Below are the code and all the weights of a small trained network. Each question names an input and a class and asks about switching units off, where a switched-off unit gives its printed mean instead of its output.

import numpy as np


def w(rows, s, z=0):
    codes = np.array(rows[::2]) - 128.0
    scale = np.full(codes.shape[1], s)
    scale[-1] = z or s
    return codes * scale


def f(y):
    return np.maximum(y, 0)


def log_softmax(a):
    a = a - a.max(-1, keepdims=True)
    return a - np.log(np.exp(a).sum(-1, keepdims=True))


def net(x, mask):
    res = np.array(x, float).reshape(1, 8) / 4 @ E
    y = f(res @ A[0][:, :-1].T + A[0][:, -1])
    res = res + np.where(mask, y, B[0][:, -1]) @ B[0][:, :-1]
    return log_softmax(res[-1] @ U[:, :-1].T + U[:, -1])


A, B = {}, {}
E = w([
[136,122,133,116,131,170,107,126],'x0',
[110,140,128,121,126,101,156,108],'x1',
[185,64,187,77,249,55,61,71],'x2',
[125,88,111,133,126,116,143,148],'x3',
[182,137,136,94,132,188,92,154],'x4',
[145,181,187,95,113,110,154,109],'x5',
[134,156,166,245,235,199,254,212],'x6',
[123,145,153,76,129,180,138,75],'x7',
],0.0079)
A[0] = w([
[127,111,207,101,254,128,113,132,172],'n0',
[109,48,76,150,53,217,168,133,199],'n1',
[105,109,133,114,16,165,133,98,205],'n2',
[145,159,135,99,175,68,139,120,147],'n3',
[168,79,167,122,147,147,112,86,140],'n4',
[108,144,86,140,26,109,144,179,253],'n5',
[110,127,153,155,125,175,198,167,119],'n6',
[166,144,149,133,68,67,80,183,207],'n7',
[136,104,182,77,130,66,87,98,203],'n8',
[150,173,120,184,67,167,228,154,182],'n9',
[96,122,168,154,192,136,121,174,124],'n10',
[150,70,182,154,133,102,71,61,177],'n11',
[171,156,137,187,230,162,212,137,176],'n12',
[84,136,70,118,48,113,119,103,178],'n13',
[178,92,157,105,68,195,146,161,168],'n14',
],0.0091,0.0042)
B[0] = w([
[157,7,135,176,178,107,198,136,233],'n0',
[145,196,156,104,117,219,149,136,199],'n1',
[221,218,126,145,66,159,108,98,199],'n2',
[140,53,55,146,146,113,120,102,175],'n3',
[155,50,59,148,122,177,120,139,179],'n4',
[104,194,178,137,48,221,67,68,212],'n5',
[88,184,126,126,200,172,148,228,194],'n6',
[149,90,95,145,42,135,58,202,179],'n7',
[130,122,29,120,150,119,63,163,222],'n8',
[48,164,196,98,131,179,102,141,221],'n9',
[149,128,130,164,161,114,190,129,180],'n10',
[108,82,25,131,159,72,103,131,205],'n11',
[110,94,177,221,200,146,255,170,250],'n12',
[157,136,142,154,66,102,109,94,199],'n13',
[148,156,156,59,116,179,96,162,166],'n14',
],0.0072,0.012)
U = w([
[196,191,143,139,11,130,106,96,236],'0',
[151,98,22,108,121,90,88,129,135],'1',
[62,199,187,126,149,157,159,168,122],'2',
[153,71,141,173,171,104,189,136,7],'3',
],0.012,0.0018)

Each question gives the input, the list of numbers given to net, and the class t.
The units are the neurons (one row each of A and B). Each row of codes is followed by its name. A weight is (code - 128) times the scale printed after its matrix; where a second scale follows, it is the last column's (A, B and U).
mask holds one flag per neuron, in row order. A switched-off neuron (its flag False) gives its mean, the last column of its row in B, instead of its output. The means were averaged over made-up inputs and are rounded, as every weight is.
A unit's drop is (log p(t) with every unit on - log p(t) with that unit switched off) / (log p(t) with every unit on - log p(t) with every unit switched off).
The circuit of an input: a set's keep is (log p(t) with only the set's units on - log p(t) with every unit switched off) / (log p(t) with every unit on - log p(t) with every unit switched off). Starting from the 12 units with the biggest drops (on a tie, the unit counted first), units are removed one at a time, each time the one whose removal leaves the highest keep (on an exact tie, the one counted first), for as long as the keep stays at least 0.8.
circuit, biggest first: the units of the circuit, biggest drop first
k most important neurons: the k neurons with the biggest drops, biggest first
drop when u is switched off: that unit's drop, to one decimal
input [-3,7,-3,1,-6,4,0,-6], class 0: circuit, biggest first => (n12; n5)
input [6,0,1,2,1,5,-7,4], class 1: circuit, biggest first => (n8)
input [0,-1,4,-1,-6,8,-1,6], class 1: circuit, biggest first => (n12; n8)
input [-5,-5,-1,2,2,2,0,7], class 0: 2 most important neurons => (n12; n6)
input [5,5,1,-8,-8,3,-5,-3], class 1: 3 most important neurons => (n8; n11; n1)
input [6,3,6,-2,0,2,0,3], class 1: 2 most important neurons => (n12; n8)
input [-5,-6,7,3,6,5,-1,2], class 1: drop when n12 is switched off => 0.1
input [-6,-1,-3,-8,-7,-6,-6,2], class 0: drop when n4 is switched off => 0.0
input [-1,-5,-4,3,-5,-2,8,-4], class 2: drop when n14 is switched off => 0.0
input [6,-6,1,-6,-6,3,2,4], class 3: drop when n5 is switched off => 0.2
